Here are made-up objects, facts about them, and rows of numbers that follow some of those facts. Name the object behind each unnamed row.

How the objects are related:
{Z_421, Z_129, Z_209, Z_346, Z_625, Z_957, Z_433, Z_580, Z_677, Z_710, Z_640, Z_993, Z_460, Z_144, Z_860, Z_142, Z_224, Z_510, Z_929, Z_899, Z_356, Z_358, Z_257, Z_659, Z_837, Z_54, Z_57, Z_448, Z_628, Z_3, Z_643, Z_787, Z_276, Z_237, Z_62, Z_725, Z_901, Z_983, Z_707, Z_33, Z_653, Z_819, Z_973, Z_867, Z_720, Z_835, Z_240, Z_751, Z_185, Z_341, Z_757, Z_520, Z_370, Z_895, Z_232, Z_912, Z_109, Z_575, Z_178, Z_695, Z_234, Z_980, Z_553, Z_247, Z_373, Z_236, Z_724, Z_726, Z_127, Z_13, Z_773, Z_714, Z_702, Z_211, Z_103} η 259
{Z_385, Z_737, Z_686, Z_554, Z_459, Z_480, Z_387, Z_538, Z_893, Z_784, Z_892, Z_311, Z_504, Z_608, Z_552, Z_544, Z_888, Z_843, Z_424, Z_752, Z_582, Z_66, Z_746, Z_362, Z_117, Z_440, Z_278, Z_771, Z_280, Z_265} η 994
{Z_134, Z_654, Z_925, Z_606, Z_65, Z_45, Z_383, Z_6, Z_961, Z_131, Z_39, Z_494, Z_818, Z_201, Z_876, Z_922, Z_736, Z_259, Z_821} η 710
{Z_4, Z_623, Z_981, Z_668, Z_741, Z_949, Z_507, Z_42, Z_854, Z_164, Z_857, Z_106, Z_642, Z_412, Z_314, Z_795, Z_69, Z_487, Z_652, Z_915, Z_825, Z_804, Z_397, Z_84, Z_587} η 769
{Z_842, Z_310, Z_338, Z_326, Z_426, Z_254, Z_542, Z_452, Z_203, Z_601, Z_891, Z_162, Z_488, Z_186, Z_951, Z_332, Z_161, Z_307, Z_15, Z_952, Z_760, Z_656, Z_963, Z_301, Z_266, Z_322, Z_735, Z_414, Z_438, Z_183, Z_509, Z_214, Z_881, Z_861, Z_571, Z_61} η 622
{Z_421, Z_433, Z_677, Z_640, Z_993, Z_507, Z_358, Z_131, Z_891, Z_892, Z_186, Z_276, Z_424, Z_575, Z_695, Z_825, Z_771} Δ Z_387
{Z_421, Z_117} Δ Z_488
{Z_385, Z_412, Z_13} Δ Z_84
{Z_385, Z_322} Δ Z_131
{Z_134, Z_922} Δ Z_341
{Z_134, Z_142, Z_203, Z_131, Z_162, Z_643, Z_106, Z_835} Δ Z_973
{Z_654, Z_460, Z_488, Z_15, Z_818, Z_201, Z_259} Δ Z_234
{Z_4, Z_301} Δ Z_686
{Z_4, Z_480, Z_854, Z_280} Δ Z_460
{Z_129, Z_161} Δ Z_580
{Z_842, Z_686, Z_433, Z_981, Z_860, Z_65, Z_819, Z_760, Z_240, Z_487, Z_66, Z_746, Z_440} Δ Z_993
{Z_209} Δ Z_39
{Z_310, Z_341, Z_234, Z_265} Δ Z_642
{Z_346} Δ Z_358
{Z_625} Δ Z_3
{Z_459, Z_358} Δ Z_724
{Z_957, Z_254, Z_414} Δ Z_338
{Z_480, Z_653, Z_720, Z_544, Z_266} Δ Z_106
{Z_433} Δ Z_421
{Z_433, Z_983, Z_707} Δ Z_186
{Z_580, Z_356, Z_311, Z_266} Δ Z_310
{Z_580, Z_860, Z_257, Z_301, Z_438, Z_127} Δ Z_362
{Z_677, Z_265} Δ Z_837
{Z_623} Δ Z_544
{Z_623} Δ Z_668
{Z_538, Z_963, Z_373, Z_397, Z_211} Δ Z_714
{Z_710, Z_178, Z_724, Z_804} Δ Z_771
{Z_710, Z_494} Δ Z_183
{Z_981, Z_714} Δ Z_438
{Z_981, Z_606, Z_438} Δ Z_162
{Z_326, Z_741, Z_144, Z_891, Z_857} Δ Z_951
{Z_426} Δ Z_860
{Z_949} Δ Z_134
{Z_949, Z_888} Δ Z_867
{Z_65, Z_542} Δ Z_677
{Z_893, Z_452, Z_601, Z_106} Δ Z_842
{Z_254, Z_494, Z_504, Z_520, Z_888, Z_652, Z_915, Z_702} Δ Z_925
{Z_254, Z_383, Z_821} Δ Z_301
{Z_224, Z_62} Δ Z_109
{Z_510} Δ Z_981
{Z_542} Δ Z_751
{Z_42, Z_608, Z_185, Z_895, Z_234, Z_278} Δ Z_240
{Z_854, Z_6, Z_843, Z_980} Δ Z_608
{Z_929, Z_494, Z_3} Δ Z_912
{Z_899, Z_725, Z_656, Z_895} Δ Z_735
{Z_358} Δ Z_383
{Z_659} Δ Z_571
{Z_452} Δ Z_737
{Z_203, Z_307, Z_867} Δ Z_695
{Z_891} Δ Z_326
{Z_164, Z_186, Z_725} Δ Z_582
{Z_784, Z_963} Δ Z_601
{Z_448, Z_61} Δ Z_901
{Z_628} Δ Z_487
{Z_186, Z_760} Δ Z_899
{Z_3} Δ Z_915
{Z_787, Z_980, Z_509} Δ Z_278
{Z_787} Δ Z_232
{Z_62} Δ Z_784
{Z_62} Δ Z_214
{Z_951, Z_247} Δ Z_587
{Z_725, Z_236, Z_724} Δ Z_370
{Z_332} Δ Z_821
{Z_332} Δ Z_825
{Z_33} Δ Z_726
{Z_653} Δ Z_893
{Z_819} Δ Z_857
{Z_952} Δ Z_164
{Z_760, Z_751, Z_544, Z_266} Δ Z_54
{Z_760, Z_881} Δ Z_433
{Z_552} Δ Z_504
{Z_963} Δ Z_773
{Z_301} Δ Z_929
{Z_757} Δ Z_659
{Z_520} Δ Z_720
{Z_876} Δ Z_725
{Z_424} Δ Z_13
{Z_69} Δ Z_628
{Z_69} Δ Z_385
{Z_69} Δ Z_640
{Z_178} Δ Z_554
{Z_553} Δ Z_702
{Z_322} Δ Z_412
{Z_652, Z_922, Z_103} Δ Z_961
{Z_247} Δ Z_804
{Z_746} Δ Z_237
{Z_724} Δ Z_266
{Z_726} Δ Z_314
{Z_13} Δ Z_854
{Z_736} Δ Z_66
{Z_440} Δ Z_459
{Z_211} Δ Z_42
{Z_265} Δ Z_209

Named rows:
Z_949: [ 27  10 -13   4   6  -3   2   2  27  27  21  10   2  24 -13  -5 -13   1
   5 -16  -9 -13  13  -7   2   3]
Z_818: [ -7   7  -5  10  -1  21  -4  13  36  -4   0 -13   4  -2  10   0  -9 -12
   3  -6   5  12   6  29  -5  -1]
Z_234: [ -1  -2  -1 -19  14  28  -3  -5   6  10 -18  -2  13   7  18 -10  11  23
   3 -22   9  20  -5  20 -13  -2]
Z_726: [ -1  -8  -6 -19   9  14 -13  -9  10  20 -16  -6  -3  -3  21  -1  15  17
  -1 -20  -3   0 -11   7  -4   3]
Z_257: [ -4   0  -2   4  12  20   9 -12   0  27 -16  13  -1  -8  11   2  -1  18
   5 -30  -5  -7  -2   0  -2  10]
Z_659: [  5   1   1 -13   8  15  -7 -13  14  26 -16  -5   0  -2  10   1  17  19
   6 -13   7   1 -13   8   0   4]
Z_4: [ 24  15  -5  10  12  10   4  -6  21  15  17  15  11  14 -15  -3 -10   8
   4 -11  -6  -7  13   8   2   4]
Z_677: [  2  -6  -4 -21   2  25 -10  -5  -7  14 -22  -2  -3   2   2 -10   1  13
  11 -11  10  11 -10  12  -9   2]
Z_893: [-20 -12   1   7   3 -10  16   0   0 -11  -9  -3  18  20  -3  -9 -10   6
  -8   0  -7 -12   0  -9  10 -14]
Z_915: [ 27  17  -3  -5  15  21 -10   0  19  15  21   6   7  25  -1 -20   3  -4
  10   6 -18 -11   6   5   8  -7]
Z_494: [ -8  -2  -2  13  -5  14  -3  15  30   1   1 -10 -14  -7  26  -2 -15 -31
   0 -14 -18 -15   0  14  -1  -5]
Z_301: [ -3  11  -3   3  -3   1   1  23  -8   5  -2  13 -11  11  29   6  -2   8
  13   0 -20  -9   9  25   1 -24]
Z_487: [ 28  12  -8   4  -1  10  -5  -1   7  18  17  17  13  21 -14  -3  -6   2
  -3  -4   2  -5  17   1   9   3]
Z_912: [  0   2   5 -21  18  38 -10 -12  -1  21 -17  -2   2  10  23 -18  20   8
  13  -6  -5   1 -16   9   1 -11]
Z_752: [-18 -11   2  -7   5 -11   4   1   5 -25  -7 -10  15  18   5 -11   0   2
 -11  -1 -13 -12  -9  -1   6 -14]
Z_642: [ 21   8 -14  -9  12  27 -14   5   7   8  17   4  25  41   9 -24   3   2
  -4  -3  -1   8  15  10  -1 -16]
Z_582: [-13  -4  17 -18  -1   6  -4  -1  -5 -28 -13  -8  22  25  -1 -14   8  -1
   2  20   8  -1 -14  11  14 -24]
Z_387: [-14  -7   9 -13  -8   7   5   7 -12 -24 -12  -1  20  36  10 -18   5  -7
   2   5  25   2 -13  -7   6 -28]

Which object is each row?
No name comes twice in this set of rows, the named rows included.
[ -7  -3  -6   5 -16  19 -10  18  22  10  -3 -17  -1   9   9  -6 -17 -22
  14   8  12  10   5  11   0  -6] => Z_131
[  0   7   7  -7   2  37   5 -10  -5  31 -21  12  15   8   3   3  16  22
  16  -9  27  12  -9   3   6   1] => Z_993
[  2  -1  -4 -25  12  23 -17  -9   7  22 -19 -10   2   6  17  -8  21  17
   4  -4   7   5 -13  12   1  -4] => Z_901
[ -7   8   5   6 -11  21 -15  10  27  -2  -3 -14   4  -7   8   5  -5 -20
   7  13   6   6  -2  25   6  -1] => Z_876

The same objects again, as new rows of numbers:
Known rows:
Z_84: [ -1  -8  -3  -2   2  14  -2  -9  -6  -8   2   6   6   2   0   6   0   0
   9   3  18   0 -14   1   5   0   0]
Z_13: [  3   2  -5  -7   2   3  -5   2   5  -4  -3   4  -3  -4   1   1   1  11
  -5   3  -5   4  -4 -13   6   6  -3]
Z_356: [  3   1  -8  -6   1   6  -3   3   7  -6  -5   4  -3  -3   0   2   1  14
  -6   2 -11   5  -4 -12   8   6  -4]
Z_504: [  9 -12  -4 -16  -8  -1 -10   7   3  16   6 -11   1 -13  -3   6   2   5
  10   5  10   3  -4  -8   1  -6  32]
Z_65: [  8   6 -10   9   3  -5   3   4   6   3  -9  -8   1  -8  -1 -13   7   7
   1   5   6   1  -7  22  -3  -7  22]
Z_981: [  2  -8 -18   3   3  -7   2  -2  -5  -4 -12  -3   5   4   1  -4   6   3
   5   0   1   3 -13  14   9   3  12]
Z_686: [ 16  -9 -15   1   4 -15   1   2   5  10 -26  -7   0 -17  -4 -12   8   0
   8   2  -7   5  -7  10  -9   0  20]
Z_888: [  9 -10  -6 -12  -6   4  -8   5   2  13   0  -9   1 -13  -4   5   3   4
   9   3   8   4  -4  -6  -3  -5  25]
Z_370: [  7   1   2  -6   5   4  -3  -3   6  -7  -1  10  -1  -8  -1   1  -3   7
   1   7   3   1  -7 -21   6   5 -12]
Z_857: [ -2 -10  -2  11   0   9  -8  -2  -9  -7 -12   4  -3  10   3   8   3  -6
  -9  -6  23   2  -6  12   4   1  18]
Z_993: [ 10   4 -18  -5   4 -21   0  -3   7  14 -24  -7  -4  -8   3  -6   5   3
 -14  12 -13  -2  -7 -13 -15   8   4]
Z_203: [ -2  -2  -6  -5  -4  -9  -1   9  -8   4   6  -7  -1   9  -1  -6   2   2
   9  -3  18   3  -3  15 -13  -4 -24]
Z_642: [ -1  -7  -4  -3   4  17  -2 -10  -5  -9   2   6   6   2   0   5   1   2
  10   2  17   0 -14   3   4   1   0]
Z_795: [  0  -8  -3  -2   2  13  -2  -9  -6  -7   0   5   6   2   0   6   1   0
   9   3  17   0 -14   1   5   0   1]
Z_957: [  4   1  -4  -7   3   1  -4   3   5  -4  -2   4  -2  -5   1   1   0  10
  -4   4  -4   3  -4 -14   9   5  -1]
Z_653: [  4   1  -8  -5   0   1  -4   4   4  -5  -4   2  -2  -4   1   1   1  11
  -4   2  -5   5  -4 -12   8   6  -6]
Z_714: [  3   1  -9  -5  -1   6  -3   4   7  -7  -6   4  -3  -2   0   3   0  15
  -7   2 -14   6  -5 -12   9   6  -4]
Z_387: [  8  -5  -8  -8  -8  14  -5  -9   4  14 -16  -8   0 -15  -3   8   0  -3
   5  10  12  -1  -8 -11 -34  -3   1]

Name these rows:
No name comes twice in this set of rows, the named rows included.
[ 2  6 -5  4 -4 13 -1  4  3  0  4 -8  1 -4 -1 -2  4  9  3  3 15  2 -5 15
 -3 -9 15] => Z_922
[ 2  6 -8  5 -4 12  0  4  2 -1  1 -9  1 -4 -1 -4  3 10  3  3 13  3 -5 17
 -2 -9 11] => Z_606
[ -6  -6  -9  -4   2  16  -3  -5  -7  -6   0   0   3   7   1   4   7   6
   3  -3   8   3 -11  11   4   4  12] => Z_854
[  4   1  -3  -4   3   2  -5   2   5  -4  -5   5  -4  -4   1   2   1   8
  -7   2  -3   3  -3 -13   7   6  -2] => Z_247
[  2   4  -2 -10   5   4  -5   1   2  -4  -2   5  -3  -4   0  -1   5  11
  -5   0  -5   4  -5 -11   5   9   1] => Z_980
[  0  -8  -1   1   2  13  -3  -9  -6  -8  -1   6   5   3   0   7   0  -1
   7   2  21   0 -13   1   4   0   1] => Z_587
[  6  -1  -3 -14   1  -7  -7   6   5   3   8   0  -2  -5   1   2   0  11
  -3   7  -1   1  -4 -20  16   3  12] => Z_520
[  0 -12  -7 -12  -2  -3  -7   2  -6   5  15  -7   5   5   2   9   2   5
   7   5  16  -1 -11  -2  18  -2  32] => Z_915
[ -3  -5 -18   0  -8   0  -3   1 -20  -6  -1  -9   8   5   3   3   5  -2
  11  -4  24   7  -9  10   8   0 -10] => Z_106
[  9  -8  -5  -3  -5  19  -2  -3   7  -1 -11   1   2 -15  -7   5  -1   5
  12   4   3   5  -8  -5 -10  -4  -2] => Z_362
[  7  -6  -9   2  10 -31   6   9   5   7 -12  -2  -4   4  -3 -20   5   3
   5   0  -5   0  -7  23  -8  -1  -1] => Z_842
[  3   3  -3  -2  -3   7  -3   7   4   5  12 -10   1  -5  -1  -1   2  11
   4   7  16   0  -5   9   4 -11  28] => Z_494
[ -4  -5  -5  -3  -2   4   1   9   5  -1   2   0  -4  12  -3  -2   0  12
   2  -3  -3   3  -5  15  -9  -2 -13] => Z_266

Now the same objects, written a new way:
Some rows with their names:
Z_915: [  6  -4   4  -9  -8   7 -15   4  -8  -1  -3  -1  -4   1  -4  -9  -1 -12
  -3  -6   0  -7   6   6  -2  12  -8 -16]
Z_571: [ 28  -4   6 -20 -16  -3 -26  -3 -14 -29 -11  -5  14   0   0   7   6 -15
  18  -1   4   9   7  20  19  41  -7 -22]
Z_370: [  4  -7  -1   5 -16   3  -7   2  -6  -1  -1  -7  18  -4   2  -4   3 -10
  -4  -5  -5   7   7  15   7   0   1  -8]
Z_69: [  4  -6   8 -10  -8   7 -11   6  -8   1  -3   0   2  -2  -8  -7   2  -9
  -2  -5  -1  -6   4   1   2  11  -6 -14]
Z_438: [ 13  15   5  -9 -11   9 -15   5  -9 -16  -3  -3  10  -3  -2   2   9 -10
   0  -3   5  10   4   5   5   6  -7  -3]
Z_784: [ 17  10  -2   2  -9   3 -12   1  -5  17  -9  -6   7  14  -3   3   6 -10
   7  -2  11  -5   3  -4   5   1  -3  -3]
Z_494: [  4   9   3  -4 -18   2  -1   0  -5   5  -2   0   4   6  -2  -4   4 -14
  12  -6  -2  14   5  -6   2  11 -14 -12]
Z_876: [  5   3   5   5 -17   1   2   5  -3   5   0   3  14  -2  -2  -3   4 -13
  14  -5  -1  15   3 -12   4  11 -11 -14]
Z_899: [  4  -7   1   5 -16   4  -6   1  -6   0  -1  -8  17  -3  -1  -4   5  -8
  -6  -5  -3   8   7  14   9  -2  -1  -9]
Z_582: [ 18  -9  -1   9 -14   1 -14   3  -4   4  -6   2   9   8  -1   3   2 -14
   8  -4   7   0   1  -7   1  -1   1  -5]
Z_983: [  4  -9   2   7 -17   5  -5   1  -4   2   0  -8  16  -4  -4  -5   8  -8
  -8  -4  -2   9   6  11  10  -2  -3 -10]
Z_84: [  3  -3   6 -13  -7   5 -12   6  -9  -3  -4   0   4  -1  -3  -6  -3 -11
   3  -5  -3  -8   4   5  -1  13  -2 -13]
Z_280: [ 15  -2   2   3 -17   3 -12  -1  -6   5  -6  -2   3  14  -7   2   7 -10
   5  -4  10   0   2  -7   2  -6  -3  -4]
Z_178: [  5  -7   2   2 -18   5  -7  -1  -5   3   0 -10  11   1  -3  -6   9  -9
  -9  -5  -7   8   8  11  10   0  -3  -6]
Z_893: [ 15   0   0   0 -15   3 -13  -1  -6   8  -7  -1   5  13  -4   3   5 -11
   7  -4   9  -1   2  -3   2  -3  -2  -3]
Z_702: [  5  -4  -3   4 -17   5 -10  -3  -6  -1  -1 -10   7   2   0  -6   5 -10
 -10  -6  -1   8   9  18   6  -2  -6 -10]
Z_322: [ 14  12   8  -6 -12   9 -14   5  -8 -16  -2  -3   8  -4  -4   2  11 -10
  -2  -3   4  11   4   1   6   5  -8  -3]
Z_737: [ 14   2  -1  -4 -13   2 -14   0  -7   7  -8  -1   7  14  -2   4   2 -12
  10  -4   8  -3   1   0   1  -2   0  -2]

Rows to name:
No name comes twice in this set of rows, the named rows included.
[ 15  13   3  -8 -11   8 -18   5  -8 -19  -2  -2   5  -1   2   1   7 -14
   0  -4   0  10   6   6   2   9  -7  -2] => Z_183
[  5  -6   4  -3 -18   5  -5  -2  -4   5   0 -11   9   4  -5  -6  10  -9
  -9  -5 -13   8   9   9  12   3  -1  -1] => Z_144
[  7  16  -3   7  -7   5  -5   3  -3  21  -5 -18  18  -1  -2  -5  10  -6
 -10  -2   3   1  10  12  16   5  -7  -9] => Z_224
[  5  17  -5   4  -6   3  -6   3  -4  17  -6 -17  20   0   3  -4   5  -7
  -5  -2   0   0  10  17  13   6  -3  -8] => Z_109
[  1   0   2   2 -17   5  -4  -1  -7   2  -2 -12  15   1  -5  -5   8  -6
  -8  -4   1   7   7  15  10  -6  -4  -9] => Z_211
[ 13  19   6  -7  -9   9 -14   6  -9 -11  -3  -5  10  -4  -4   2  12  -8
  -1  -3   8  10   4   3   7   5 -10  -3] => Z_963
[  3  -4  -1   2 -18   7  -8  -3  -7   1  -1 -10   9   1  -3  -5   7  -8
 -11  -6   1   8   7  18   8  -5  -8 -10] => Z_103
[  6  -4  -2   8 -18   5  -9  -3  -5  -1  -1 -10   4   3  -2  -8   7 -10
 -14  -6   1   9  10  15   7  -2  -9 -12] => Z_957
[  4  -5   8  -9  -8   7 -11   5  -8   0  -3  -1   1  -1  -8  -8   2  -9
  -2  -5   1  -7   4   1   2  10  -6 -15] => Z_4
[ 14   1   2   5 -16  -1 -11  -1  -7   1  -7  -3   4  17  -5   2   4 -11
   7  -4  10  -1   3  -7   0  -6   0  -5] => Z_608
[  1   4   4  11 -18  -3  -1   0  -8 -10  -3 -14  12   7  -6  -7   6  -5
  -9  -4   2   6  10   8   6  -9  -1 -12] => Z_787
[  5  -6   1   3 -18   6  -7  -2  -5   2   0 -10  10   1  -3  -6   8  -9
 -10  -5  -4   8   8  13   9  -1  -4  -7] => Z_710
[  3  -5   2   7 -18   3  -5   0  -5  -1  -1 -10  15  -2  -4  -5   7  -7
  -8  -4   0   8   7  11   9  -5  -3 -10] => Z_895

